Below is a small trained network, with its code and all its weights. Each question gives an input and a target symbol and asks what happens when units are switched off, that is, made to give their printed mean instead of their output.

import numpy as np


def w(rows, s, z=0):
    codes = np.array(rows[::2]) - 128.0
    scale = np.full(codes.shape[1], s)
    scale[-1] = z or s
    return codes * scale


def f(y):
    return np.maximum(y, 0)


def softmax(a):
    e = np.exp(a - a.max(-1, keepdims=True))
    return e / e.sum(-1, keepdims=True)


def log_softmax(a):
    a = a - a.max(-1, keepdims=True)
    return a - np.log(np.exp(a).sum(-1, keepdims=True))


def net(x, mask):
    ids = ['βδθμπφω'.index(c) for c in x.split()]
    T = len(ids)
    res = E[ids] + P[:T]
    r = res
    for j in range(3):
        rows = slice(4 * j, 4 * j + 4)
        q, k, v = (r @ M[0][rows].T for M in (Q, K, V))
        z = softmax(np.where(np.tri(T) > 0, q @ k.T / 4**0.5, -1e9)) @ v
        o = O[0][rows]
        res = res + np.where(mask[j], z, o[:, -1]) @ o[:, :-1]
    y = f(res @ A[0][:, :-1].T + A[0][:, -1])
    res = res + np.where(mask[3:15], y, B[0][:, -1]) @ B[0][:, :-1]
    return log_softmax(res[-1] @ U[:, :-1].T + U[:, -1])


Q, K, V, O, A, B = {}, {}, {}, {}, {}, {}
E = w([
[162,110,155,194,216,56],'β',
[209,212,197,114,120,175],'δ',
[74,138,7,159,108,148],'θ',
[203,160,80,48,50,134],'μ',
[146,100,175,166,15,162],'π',
[155,228,57,171,211,144],'φ',
[169,102,104,74,209,206],'ω',
],0.013)
P = w([
[81,131,137,80,99,122],'0',
[170,27,160,99,140,25],'1',
[206,36,82,179,128,104],'2',
[192,64,93,254,112,195],'3',
[22,166,168,70,148,238],'4',
[35,91,142,65,204,89],'5',
[123,92,62,58,156,132],'6',
[195,33,36,194,151,133],'7',
],0.0059)
Q[0] = w([
[117,148,92,95,151,193],'head 1',
[254,77,95,181,124,176],'head 1',
[70,118,162,49,141,91],'head 1',
[66,148,221,51,165,120],'head 1',
[126,181,143,167,105,73],'head 2',
[149,118,63,145,67,57],'head 2',
[106,180,109,49,151,123],'head 2',
[159,66,92,115,145,202],'head 2',
[154,95,78,204,136,164],'head 3',
[203,83,151,212,121,113],'head 3',
[32,149,150,116,133,166],'head 3',
[47,169,211,178,139,91],'head 3',
],0.0097)
K[0] = w([
[179,126,178,136,76,129],'head 1',
[83,207,95,106,63,210],'head 1',
[154,97,137,199,157,22],'head 1',
[208,84,87,143,110,61],'head 1',
[107,196,131,133,85,62],'head 2',
[153,255,171,201,88,171],'head 2',
[151,53,160,177,86,119],'head 2',
[108,72,97,122,191,235],'head 2',
[141,182,194,90,125,167],'head 3',
[61,196,104,76,142,189],'head 3',
[171,90,158,79,118,59],'head 3',
[113,73,98,17,108,92],'head 3',
],0.0093)
V[0] = w([
[170,165,90,129,175,109],'head 1',
[154,167,202,56,111,147],'head 1',
[153,121,151,93,41,102],'head 1',
[138,187,41,55,126,60],'head 1',
[122,96,90,118,50,117],'head 2',
[167,41,138,67,187,231],'head 2',
[73,42,198,98,206,172],'head 2',
[165,177,169,231,143,101],'head 2',
[117,43,181,33,173,178],'head 3',
[158,147,56,99,169,133],'head 3',
[104,42,177,145,199,61],'head 3',
[138,255,213,161,143,205],'head 3',
],0.0087)
O[0] = w([
[106,168,120,121,91,248,118],'head 1',
[45,146,184,187,102,61,172],'head 1',
[39,60,116,145,187,107,167],'head 1',
[36,104,53,60,23,186,104],'head 1',
[144,52,79,91,147,81,123],'head 2',
[121,212,52,201,105,14,255],'head 2',
[205,220,98,226,59,105,135],'head 2',
[163,139,197,164,245,217,100],'head 2',
[183,182,82,185,9,29,133],'head 3',
[92,195,55,142,131,193,147],'head 3',
[205,80,152,255,79,162,59],'head 3',
[99,218,222,97,151,107,178],'head 3',
],0.0066,0.0054)
A[0] = w([
[8,133,124,153,125,111,130],'neuron 1',
[125,96,178,118,59,136,86],'neuron 2',
[124,160,138,110,96,151,79],'neuron 3',
[142,124,121,92,142,167,254],'neuron 4',
[83,83,144,146,153,124,135],'neuron 5',
[65,128,104,137,104,136,196],'neuron 6',
[175,126,152,115,125,75,125],'neuron 7',
[79,87,116,147,94,86,236],'neuron 8',
[193,162,112,117,98,171,174],'neuron 9',
[157,168,88,119,196,124,89],'neuron 10',
[148,127,72,108,164,125,141],'neuron 11',
[139,108,98,162,109,132,147],'neuron 12',
],0.011,0.0055)
B[0] = w([
[220,184,174,83,147,171,204],'neuron 1',
[88,128,227,170,117,254,164],'neuron 2',
[38,151,99,208,121,182,154],'neuron 3',
[112,112,164,85,146,12,214],'neuron 4',
[110,159,133,134,207,163,177],'neuron 5',
[152,163,80,102,128,208,211],'neuron 6',
[154,102,151,211,40,146,199],'neuron 7',
[239,101,86,155,158,181,254],'neuron 8',
[88,113,173,125,86,99,221],'neuron 9',
[18,62,207,168,33,170,218],'neuron 10',
[120,67,144,197,41,127,203],'neuron 11',
[131,79,134,116,169,200,188],'neuron 12',
],0.0064,0.0073)
U = w([
[147,91,137,164,176,43,253],'β',
[168,214,177,96,129,49,136],'δ',
[145,145,60,112,172,125,151],'θ',
[112,83,112,73,64,65,171],'μ',
[146,82,183,157,74,157,20],'π',
[2,141,123,150,123,128,29],'φ',
[119,164,88,165,74,79,107],'ω',
],0.0071,0.0033)

Each question gives the input, a string of symbols that net reads in full, and the target symbol t.
The units are the heads (4 rows each of Q, K, V and O) and the neurons (one row each of A and B). Each row of codes is followed by its name. A weight is (code - 128) times the scale printed after its matrix; where a second scale follows, it is the last column's (O, A, B and U).
mask holds one flag per unit, heads first, then neurons. A switched-off unit (its flag False) gives its mean, the last column of its rows in O or B, instead of its output. The means were averaged over made-up inputs and are rounded, as every weight is.
A unit's drop is (log p(t) with every unit on - log p(t) with that unit switched off) / (log p(t) with every unit on - log p(t) with every unit switched off).
The circuit of an input: a set's keep is (log p(t) with only the set's units on - log p(t) with every unit switched off) / (log p(t) with every unit on - log p(t) with every unit switched off). Starting from the 12 units with the biggest drops (on a tie, the unit counted first), units are removed one at a time, each time the one whose removal leaves the highest keep (on an exact tie, the one counted first), for as long as the keep stays at least 0.8.
circuit, biggest first: the units of the circuit, biggest drop first
most important unit: the unit with the biggest drop
top k neurons: the k neurons with the biggest drops, biggest first
heads that matter: for each layer, one digit per head in row order, 1 if its drop is at least 0.15 and else 0, layers parted by /
drop when u is switched off: that unit's drop, to one decimal
input ω ω δ ω δ, target ω: heads that matter => 011
input ω π δ β, target ω: circuit, biggest first => (head 3; head 2)
input φ δ π β, target φ: circuit, biggest first => (head 3; neuron 8; head 1)
input φ δ β δ, target φ: circuit, biggest first => (head 3; neuron 3; neuron 8; head 1)
input ω ω β, target ω: circuit, biggest first => (head 2; head 3)
input μ β δ δ δ ω ω, target δ: circuit, biggest first => (head 3; head 2)
input μ π φ φ φ φ θ ω, target φ: heads that matter => 001
input δ π β μ, target δ: circuit, biggest first => (head 3; neuron 10)
input φ π π μ δ, target β: circuit, biggest first => (head 1; head 2; head 3; neuron 4)
input ω π β μ ω μ π π, target ω: circuit, biggest first => (head 2; head 3)
input π μ δ δ φ μ, target δ: heads that matter => 101
input ω ω ω δ δ μ ω β, target δ: heads that matter => 101
input π π θ π, target β: circuit, biggest first => (head 1; neuron 10; head 3)
input θ β δ, target μ: most important unit => head 1
input δ δ π δ, target δ: heads that matter => 001
input ω β β π, target ω: heads that matter => 011
input π π π μ φ, target β: heads that matter => 111
input δ δ μ π, target δ: circuit, biggest first => (head 3; neuron 1; head 1)
input ω μ φ, target φ: most important unit => neuron 10
input μ β π π δ δ μ δ, target δ: heads that matter => 101
input μ μ π, target θ: top neuron => (neuron 8)
input φ ω φ μ, target φ: top 2 neurons => (neuron 3; neuron 8)
input π β π π β π π, target β: drop when head 1 is switched off => 0.8
